Here is a tiny trained network, its code and every weight. The questions are about switching its units off for an input and a target symbol, where a switched-off unit gives its printed mean instead of its output.

import numpy as np


def w(rows, s, z=0):
    codes = np.array(rows[::2]) - 128.0
    scale = np.full(codes.shape[1], s)
    scale[-1] = z or s
    return codes * scale


def f(y):
    return y / 2 * (1 + np.tanh(0.7978845608 * (y + 0.044715 * y**3)))


def softmax(a):
    e = np.exp(a - a.max(-1, keepdims=True))
    return e / e.sum(-1, keepdims=True)


def log_softmax(a):
    a = a - a.max(-1, keepdims=True)
    return a - np.log(np.exp(a).sum(-1, keepdims=True))


def net(x, mask):
    ids = ['ΘΞεζημω'.index(c) for c in x.split()]
    T = len(ids)
    res = E[ids] + P[:T]
    r = res
    for j in range(2):
        rows = slice(3 * j, 3 * j + 3)
        q, k, v = (r @ M[0][rows].T for M in (Q, K, V))
        z = softmax(np.where(np.tri(T) > 0, q @ k.T / 3**0.5, -1e9)) @ v
        o = O[0][rows]
        res = res + np.where(mask[j], z, o[:, -1]) @ o[:, :-1]
    y = f(res @ A[0][:, :-1].T + A[0][:, -1])
    res = res + np.where(mask[2:6], y, B[0][:, -1]) @ B[0][:, :-1]
    return log_softmax(res[-1] @ U[:, :-1].T + U[:, -1])


Q, K, V, O, A, B = {}, {}, {}, {}, {}, {}
E = w([
[185,131,131],'Θ',
[139,124,69],'Ξ',
[76,74,136],'ε',
[7,168,171],'ζ',
[74,130,106],'η',
[130,144,180],'μ',
[126,50,134],'ω',
],0.019)
P = w([
[216,3,154],'0',
[166,60,142],'1',
[135,123,129],'2',
[101,160,107],'3',
[56,141,76],'4',
[78,140,90],'5',
[67,158,77],'6',
[58,151,62],'7',
[98,169,85],'8',
[75,160,67],'9',
[160,133,105],'10',
],0.0057)
Q[0] = w([
[99,199,138],'H1',
[71,111,43],'H1',
[91,254,45],'H1',
[178,54,174],'H2',
[56,196,90],'H2',
[202,217,121],'H2',
],0.013)
K[0] = w([
[207,161,12],'H1',
[130,177,192],'H1',
[204,155,133],'H1',
[173,3,55],'H2',
[103,160,179],'H2',
[132,198,95],'H2',
],0.012)
V[0] = w([
[245,8,121],'H1',
[29,91,183],'H1',
[193,251,214],'H1',
[94,84,40],'H2',
[175,98,151],'H2',
[2,77,191],'H2',
],0.0091)
O[0] = w([
[131,25,113,142],'H1',
[69,111,102,181],'H1',
[171,108,155,78],'H1',
[125,254,105,138],'H2',
[3,120,102,112],'H2',
[134,227,139,254],'H2',
],0.0084,0.0076)
A[0] = w([
[1,61,178,138],'N1',
[62,203,154,83],'N2',
[47,36,89,255],'N3',
[70,164,140,65],'N4',
],0.0085,0.0013)
B[0] = w([
[18,213,200,206],'N1',
[234,63,145,254],'N2',
[86,146,46,203],'N3',
[253,111,154,194],'N4',
],0.0049,0.0063)
U = w([
[174,104,211,92],'Θ',
[215,166,95,168],'Ξ',
[133,63,171,198],'ε',
[213,85,2,130],'ζ',
[95,159,86,3],'η',
[210,37,67,209],'μ',
[124,99,64,146],'ω',
],0.008,0.0045)

Each question gives the input, a string of symbols that net reads in full, and the target symbol t.
The units are the heads (3 rows each of Q, K, V and O) and the neurons (one row each of A and B). Each row of codes is followed by its name. A weight is (code - 128) times the scale printed after its matrix; where a second scale follows, it is the last column's (O, A, B and U).
mask holds one flag per unit, heads first, then neurons. A switched-off unit (its flag False) gives its mean, the last column of its rows in O or B, instead of its output. The means were averaged over made-up inputs and are rounded, as every weight is.
A unit's drop is (log p(t) with every unit on - log p(t) with that unit switched off) / (log p(t) with every unit on - log p(t) with every unit switched off).
The circuit of an input: a set's keep is (log p(t) with only the set's units on - log p(t) with every unit switched off) / (log p(t) with every unit on - log p(t) with every unit switched off). Starting from all 6 units, units are removed one at a time, each time the one whose removal leaves the highest keep (on an exact tie, the one counted first), for as long as the keep stays at least 0.8.
units of the circuit, in order: the units of the circuit, biggest drop first
top k neurons: the k neurons with the biggest drops, biggest first
heads that matter: for each layer, one digit per head in row order, 1 if its drop is at least 0.15 and else 0, layers parted by /
drop of u: that unit's drop, to one decimal
input μ μ η Ξ ω ω ε ε ζ ζ, target Ξ: units of the circuit, in order : (H2, N4)
input Ξ μ ε, target η: units of the circuit, in order : (N1, H1, N3, H2)
input ω η Ξ Θ ζ η η η, target Ξ: heads that matter : 01
input μ Θ Θ ω Θ ζ μ η ζ ω, target Ξ: heads that matter : 10
input η Ξ ζ ω μ Θ μ ζ ζ Θ ε, target Ξ: units of the circuit, in order : (H1, N4)
input Θ μ Θ Θ, target μ: heads that matter : 11
input ε ω ω, target ω: heads that matter : 10
input η Ξ μ Θ η η ω ε ζ, target Ξ: heads that matter : 01
input μ Θ ω ζ ε Ξ ζ ζ ζ ζ, target Θ: top 2 neurons : (N3, N2)
input ω ε Ξ μ ω, target η: drop of H2 : 0.3
input μ ε η ζ ω, target Ξ: drop of N4 : 0.1
input Θ μ ε, target η: drop of N4 : 0.0
